Below is a small trained network, with its code and all its weights. Each question gives an input and a class and asks what happens when units are switched off, that is, made to give their printed mean instead of their output.

import numpy as np


def w(rows, s, z=0):
    codes = np.array(rows[::2]) - 128.0
    scale = np.full(codes.shape[1], s)
    scale[-1] = z or s
    return codes * scale


def f(y):
    return np.maximum(y, 0)


def log_softmax(a):
    a = a - a.max(-1, keepdims=True)
    return a - np.log(np.exp(a).sum(-1, keepdims=True))


def net(x, mask):
    res = np.array(x, float).reshape(1, 4) / 4 @ E
    y = f(res @ A[0][:, :-1].T + A[0][:, -1])
    res = res + np.where(mask, y, B[0][:, -1]) @ B[0][:, :-1]
    return log_softmax(res[-1] @ U[:, :-1].T + U[:, -1])


A, B = {}, {}
E = w([
[206,120,151,150,117,105,59,149,250],'x0',
[220,111,57,123,90,35,79,105,120],'x1',
[150,38,196,194,131,123,107,168,126],'x2',
[172,159,141,159,167,92,127,24,97],'x3',
],0.011)
A[0] = w([
[123,151,203,127,186,166,147,120,144,33],'N1',
[140,84,75,86,88,125,230,135,71,218],'N2',
[74,114,68,125,161,141,133,82,100,45],'N3',
[140,177,211,165,135,147,76,2,100,63],'N4',
[154,32,242,119,98,115,183,155,143,164],'N5',
[141,5,201,213,151,140,130,126,70,25],'N6',
[180,130,177,123,145,139,89,119,195,174],'N7',
[119,209,44,65,138,177,172,118,153,49],'N8',
[90,138,112,208,213,91,119,82,130,4],'N9',
[146,246,141,174,164,164,130,141,93,149],'N10',
[181,147,136,161,208,96,133,82,108,2],'N11',
[84,145,199,136,168,176,196,173,189,137],'N12',
[68,160,238,103,185,163,138,100,170,46],'N13',
[149,153,158,116,173,163,173,184,38,147],'N14',
],0.0082,0.0017)
B[0] = w([
[172,53,129,177,172,51,136,151,129,192],'N1',
[166,80,167,115,198,209,113,70,73,242],'N2',
[146,124,126,144,115,178,192,75,125,200],'N3',
[72,198,68,92,188,200,36,140,186,229],'N4',
[100,205,130,146,140,218,136,68,150,231],'N5',
[127,214,65,254,20,124,146,174,185,254],'N6',
[202,126,188,113,169,180,236,44,48,221],'N7',
[151,197,44,236,87,158,120,161,97,245],'N8',
[86,134,125,55,127,193,68,134,189,181],'N9',
[127,126,134,193,106,122,111,126,141,193],'N10',
[121,87,92,88,139,171,52,182,137,203],'N11',
[122,36,89,160,146,148,106,96,148,249],'N12',
[217,37,73,211,84,28,120,125,80,229],'N13',
[127,74,138,106,118,176,167,67,150,223],'N14',
],0.0065,0.0077)
U = w([
[140,15,48,162,122,88,95,98,127,145],'0',
[38,111,81,113,171,233,53,187,183,226],'1',
[81,252,93,215,62,140,199,134,149,19],'2',
[144,122,220,105,107,167,205,2,123,250],'3',
[60,119,209,57,169,83,150,135,111,89],'4',
],0.006,0.0023)

Each question gives the input, the list of numbers given to net, and the class t.
The units are the neurons (one row each of A and B). Each row of codes is followed by its name. A weight is (code - 128) times the scale printed after its matrix; where a second scale follows, it is the last column's (A, B and U).
mask holds one flag per neuron, in row order. A switched-off neuron (its flag False) gives its mean, the last column of its row in B, instead of its output. The means were averaged over made-up inputs and are rounded, as every weight is.
A unit's drop is (log p(t) with every unit on - log p(t) with that unit switched off) / (log p(t) with every unit on - log p(t) with every unit switched off).
The circuit of an input: a set's keep is (log p(t) with only the set's units on - log p(t) with every unit switched off) / (log p(t) with every unit on - log p(t) with every unit switched off). Starting from the 12 units with the biggest drops (on a tie, the unit counted first), units are removed one at a time, each time the one whose removal leaves the highest keep (on an exact tie, the one counted first), for as long as the keep stays at least 0.8.
circuit, biggest first: the units of the circuit, biggest drop first
top k neurons: the k neurons with the biggest drops, biggest first
drop when u is switched off: that unit's drop, to one decimal
input [6,1,-5,2], class 3: circuit, biggest first : (N7)
input [1,-8,-8,-8], class 0: circuit, biggest first : (N13, N12, N4)
input [-1,2,-4,7], class 1: circuit, biggest first : (N4, N11)
input [-5,-6,0,8], class 1: top 2 neurons : (N4, N9)
input [-7,6,6,0], class 3: top 3 neurons : (N2, N8, N13)
input [-4,2,-1,4], class 1: circuit, biggest first : (N7, N4, N13)
input [4,-3,7,3], class 2: top 3 neurons : (N6, N5, N2)
input [5,-2,0,-3], class 3: top 2 neurons : (N7, N4)
input [3,3,5,4], class 2: circuit, biggest first : (N6, N12)
input [-8,-8,-2,8], class 0: top 2 neurons : (N13, N1)
input [7,-4,2,-6], class 3: circuit, biggest first : (N7, N4)
input [7,-1,8,7], class 2: top 2 neurons : (N6, N7)
input [-2,-4,6,6], class 1: top 3 neurons : (N4, N9, N11)
input [-7,2,-6,-4], class 3: top 2 neurons : (N2, N6)
input [-8,2,-5,-2], class 3: top neuron : (N2)
input [8,1,5,-1], class 3: top 2 neurons : (N7, N8)
input [-5,-8,1,-2], class 0: circuit, biggest first : (N13, N12)
input [0,-7,7,0], class 0: top 4 neurons : (N13, N12, N1, N8)
input [1,6,3,8], class 1: circuit, biggest first : (N4, N11, N13)
input [-2,-7,-8,8], class 1: top 4 neurons : (N4, N9, N6, N11)
input [-4,0,7,6], class 2: drop when N9 is switched off : -0.2
input [2,-5,2,1], class 0: drop when N13 is switched off : 0.5
input [-1,-5,6,6], class 1: drop when N5 is switched off : 0.2
